Here is a tiny trained network, its code and every weight. The questions are about switching its units off for an input and a class, where a switched-off unit gives its printed mean instead of its output.

import numpy as np


def w(rows, s, z=0):
    codes = np.array(rows[::2]) - 128.0
    scale = np.full(codes.shape[1], s)
    scale[-1] = z or s
    return codes * scale


def f(y):
    return y / 2 * (1 + np.tanh(0.7978845608 * (y + 0.044715 * y**3)))


def log_softmax(a):
    a = a - a.max(-1, keepdims=True)
    return a - np.log(np.exp(a).sum(-1, keepdims=True))


def net(x, mask):
    res = np.array(x, float).reshape(1, 8) / 4 @ E
    y = f(res @ A[0][:, :-1].T + A[0][:, -1])
    res = res + np.where(mask, y, B[0][:, -1]) @ B[0][:, :-1]
    return log_softmax(res[-1] @ U[:, :-1].T + U[:, -1])


A, B = {}, {}
E = w([
[158,86,170,132,25,67,144,78,160],'x0',
[93,151,169,47,125,95,106,98,91],'x1',
[60,161,130,195,177,68,155,110,155],'x2',
[118,110,89,168,152,68,99,144,8],'x3',
[112,82,215,212,117,134,73,112,192],'x4',
[142,69,114,104,155,106,81,71,82],'x5',
[139,138,131,166,109,129,138,55,165],'x6',
[127,199,153,139,84,191,98,171,121],'x7',
],0.011)
A[0] = w([
[70,10,96,210,63,90,253,91,94,174],'n1',
[78,37,213,13,181,48,202,134,174,187],'n2',
[171,194,72,11,75,138,184,171,73,206],'n3',
[239,140,68,20,94,216,174,231,51,214],'n4',
[181,118,153,101,247,205,106,27,166,151],'n5',
[70,70,142,102,205,99,132,116,27,251],'n6',
],0.007,0.0029)
B[0] = w([
[153,115,133,158,112,83,192,126,162,200],'n1',
[152,67,168,143,109,107,89,86,108,204],'n2',
[79,72,118,137,192,204,147,88,102,233],'n3',
[74,74,97,102,120,168,211,142,135,252],'n4',
[151,100,125,75,166,245,125,108,77,191],'n5',
[56,113,155,198,82,30,90,149,106,214],'n6',
],0.011)
U = w([
[152,63,63,72,155,128,149,66,83,166],'0',
[106,124,100,164,83,103,255,192,181,151],'1',
[199,230,78,163,154,75,174,249,151,47],'2',
[206,46,205,153,28,24,82,84,73,188],'3',
[80,156,69,143,131,41,103,219,13,127],'4',
[152,216,202,129,36,185,164,140,200,95],'5',
[227,218,40,64,70,63,115,166,138,3],'6',
[216,13,46,198,125,95,122,157,173,204],'7',
],0.0081,0.0054)

Each question gives the input, the list of numbers given to net, and the class t.
The units are the neurons (one row each of A and B). Each row of codes is followed by its name. A weight is (code - 128) times the scale printed after its matrix; where a second scale follows, it is the last column's (A, B and U).
mask holds one flag per neuron, in row order. A switched-off neuron (its flag False) gives its mean, the last column of its row in B, instead of its output. The means were averaged over made-up inputs and are rounded, as every weight is.
A unit's drop is (log p(t) with every unit on - log p(t) with that unit switched off) / (log p(t) with every unit on - log p(t) with every unit switched off).
The circuit of an input: a set's keep is (log p(t) with only the set's units on - log p(t) with every unit switched off) / (log p(t) with every unit on - log p(t) with every unit switched off). Starting from all 6 units, units are removed one at a time, each time the one whose removal leaves the highest keep (on an exact tie, the one counted first), for as long as the keep stays at least 0.8.
circuit, biggest first: the units of the circuit, biggest drop first
unit that matters most: the unit with the biggest drop
top k neurons: the k neurons with the biggest drops, biggest first
drop of u: that unit's drop, to one decimal
input [0,-6,-5,7,-4,0,-1,4], class 1: top 3 neurons : [n4 n5 n2]
input [-6,5,4,-7,-6,-2,7,5], class 0: unit that matters most : n3
input [7,1,-5,-8,-3,-4,-8,-5], class 0: circuit, biggest first : [n3 n2 n4]
input [2,6,2,2,-4,7,-1,7], class 4: circuit, biggest first : [n6 n2]
input [-5,6,3,5,7,-8,-1,-8], class 3: circuit, biggest first : [n2 n4]
input [7,1,3,2,-8,8,2,2], class 3: top 2 neurons : [n6 n5]
input [-7,-1,3,0,2,-7,-2,3], class 2: top 2 neurons : [n4 n3]
input [-4,1,-8,-6,-1,-5,6,0], class 0: circuit, biggest first : [n5 n3]
input [7,6,-4,7,-1,-8,-6,1], class 0: top 2 neurons : [n3 n4]
input [6,-1,1,0,4,-2,-1,3], class 5: top 4 neurons : [n6 n2 n4 n3]
input [-7,8,0,2,4,6,-2,-3], class 3: top 2 neurons : [n2 n6]
input [1,1,7,4,8,-5,3,-8], class 3: top 2 neurons : [n2 n4]
input [-7,6,3,3,-2,6,3,-8], class 3: circuit, biggest first : [n6 n2]
input [-8,-4,-4,-5,7,8,1,4], class 0: unit that matters most : n5
input [-7,1,-8,6,7,-1,5,-8], class 3: top 3 neurons : [n6 n4 n3]
input [5,-5,5,-4,7,0,-2,-2], class 3: top 3 neurons : [n4 n3 n2]
input [2,3,1,2,-6,2,1,-3], class 4: top 3 neurons : [n6 n5 n3]
input [7,-3,-7,2,2,0,1,6], class 7: top 2 neurons : [n6 n4]
input [-4,-4,1,-6,8,6,1,1], class 0: top 3 neurons : [n5 n6 n1]
input [-3,-7,0,-7,7,7,4,5], class 5: unit that matters most : n3
input [4,1,1,-3,-6,-1,2,7], class 0: drop of n6 : 0.5
input [-1,8,6,0,-7,6,2,-1], class 3: drop of n2 : 0.5
input [-6,2,7,-1,-3,-1,1,-2], class 4: drop of n4 : 0.1
